Here is a tiny trained network, its code and every weight. The questions are about switching its units off for an input and a class, where a switched-off unit gives its printed mean instead of its output.

import numpy as np


def w(rows, s, z=0):
    codes = np.array(rows[::2]) - 128.0
    scale = np.full(codes.shape[1], s)
    scale[-1] = z or s
    return codes * scale


def norm(h):
    return h / np.sqrt((h * h).mean(-1, keepdims=True) + 1e-5)


def f(y):
    return np.maximum(y, 0)


def log_softmax(a):
    a = a - a.max(-1, keepdims=True)
    return a - np.log(np.exp(a).sum(-1, keepdims=True))


def net(x, mask):
    res = np.array(x, float).reshape(1, 8) / 4 @ E
    u = 0
    for l in range(3):
        y = f(norm(res) @ A[l][:, :-1].T + A[l][:, -1])
        res = res + np.where(mask[u : u + 5], y, B[l][:, -1]) @ B[l][:, :-1]
        u += 5
    return log_softmax(norm(res)[-1] @ U[:, :-1].T + U[:, -1])


A, B = {}, {}
E = w([
[132,73,122,127],'x0',
[158,156,3,96],'x1',
[130,113,123,133],'x2',
[124,141,131,126],'x3',
[116,186,143,110],'x4',
[142,40,108,146],'x5',
[194,133,133,114],'x6',
[118,168,140,117],'x7',
],0.0074)
A[0] = w([
[2,110,123,98,43],'L0N1',
[76,76,73,125,251],'L0N2',
[92,110,239,176,70],'L0N3',
[191,99,192,156,135],'L0N4',
[124,167,154,83,153],'L0N5',
],0.0078,0.0016)
B[0] = w([
[163,100,42,182,195],'L0N1',
[75,193,152,168,237],'L0N2',
[77,192,167,103,255],'L0N3',
[155,76,135,59,212],'L0N4',
[117,125,134,254,189],'L0N5',
],0.0083,0.004)
A[1] = w([
[151,65,117,73,53],'L1N1',
[76,142,153,234,247],'L1N2',
[133,26,141,33,166],'L1N3',
[178,122,1,144,77],'L1N4',
[122,170,141,186,74],'L1N5',
],0.0097,0.0013)
B[1] = w([
[128,240,225,118,164],'L1N1',
[105,98,2,131,253],'L1N2',
[127,207,73,194,196],'L1N3',
[147,108,192,80,248],'L1N4',
[129,97,126,159,192],'L1N5',
],0.0071,0.006)
A[2] = w([
[73,67,231,162,152],'L2N1',
[243,178,212,193,100],'L2N2',
[143,112,11,34,251],'L2N3',
[227,33,86,241,180],'L2N4',
[212,156,254,57,160],'L2N5',
],0.0078,0.0026)
B[2] = w([
[48,155,206,87,185],'L2N1',
[1,79,23,189,216],'L2N2',
[88,217,249,170,253],'L2N3',
[70,29,212,152,188],'L2N4',
[48,30,55,192,229],'L2N5',
],0.0054,0.0058)
U = w([
[94,172,144,250,181],'0',
[82,165,135,214,143],'1',
[89,140,22,200,7],'2',
[95,178,254,37,185],'3',
],0.0097,0.0016)

Each question gives the input, the list of numbers given to net, and the class t.
The units are the neurons (one row each of A and B). Each row of codes is followed by its name. A weight is (code - 128) times the scale printed after its matrix; where a second scale follows, it is the last column's (A, B and U).
mask holds one flag per neuron, layer by layer. A switched-off neuron (its flag False) gives its mean, the last column of its row in B, instead of its output. The means were averaged over made-up inputs and are rounded, as every weight is.
A unit's drop is (log p(t) with every unit on - log p(t) with that unit switched off) / (log p(t) with every unit on - log p(t) with every unit switched off).
The circuit of an input: a set's keep is (log p(t) with only the set's units on - log p(t) with every unit switched off) / (log p(t) with every unit on - log p(t) with every unit switched off). Starting from the 12 units with the biggest drops (on a tie, the unit counted first), units are removed one at a time, each time the one whose removal leaves the highest keep (on an exact tie, the one counted first), for as long as the keep stays at least 0.8.
circuit, biggest first: the units of the circuit, biggest drop first
k most important neurons: the k neurons with the biggest drops, biggest first
top k neurons in layer l: the k neurons of layer l with the biggest drops, biggest first
input [7,6,-1,-6,-2,-1,-4,-3], class 3: circuit, biggest first -> L1N4; L2N2; L1N2
input [7,-2,-1,-4,1,-8,-6,2], class 2: circuit, biggest first -> L1N2; L0N1
input [7,-7,-3,0,-3,5,1,-1], class 3: 2 most important neurons -> L2N1; L0N3
input [-8,-3,-8,-3,3,1,5,1], class 2: 2 most important neurons -> L2N2; L2N3
input [-6,-1,0,-2,5,1,7,-3], class 2: circuit, biggest first -> L2N2; L2N3
input [-5,-5,4,7,-2,3,-8,2], class 2: 3 most important neurons -> L1N2; L0N1; L2N3
input [-1,8,4,7,1,-6,6,3], class 3: top 2 neurons in layer 1 -> L1N3; L1N1
input [4,-3,2,1,0,-5,-7,0], class 2: 2 most important neurons -> L1N2; L0N1
input [5,6,6,-8,-4,-8,5,4], class 3: top 3 neurons in layer 0 -> L0N2; L0N5; L0N1
input [-2,6,-7,3,0,1,-3,5], class 3: top neuron in layer 0 -> L0N3
input [8,-3,2,0,4,-4,-5,3], class 2: top 2 neurons in layer 1 -> L1N2; L1N4
input [7,-8,8,-3,2,2,0,-7], class 3: top 3 neurons in layer 2 -> L2N1; L2N2; L2N5
input [-6,3,-8,-2,-2,8,-1,1], class 3: top 2 neurons in layer 0 -> L0N5; L0N3
input [-6,8,4,3,4,-4,5,-3], class 3: most important neuron -> L2N3
input [2,-5,4,-1,5,5,-8,7], class 2: top 2 neurons in layer 2 -> L2N3; L2N4
input [1,-4,-6,-8,1,4,5,-3], class 2: top 4 neurons in layer 2 -> L2N2; L2N5; L2N3; L2N4
input [4,8,-2,-5,6,-3,7,1], class 3: top 4 neurons in layer 1 -> L1N3; L1N4; L1N1; L1N5
input [-4,0,8,5,-1,-7,7,3], class 2: top 3 neurons in layer 2 -> L2N3; L2N2; L2N1
input [-7,-4,-3,-4,0,5,8,-4], class 2: top 2 neurons in layer 1 -> L1N3; L1N4
input [1,-7,4,-4,-4,3,1,-3], class 3: most important neuron -> L2N1
input [-4,-7,6,-1,2,1,-4,-4], class 3: 2 most important neurons -> L0N3; L2N1
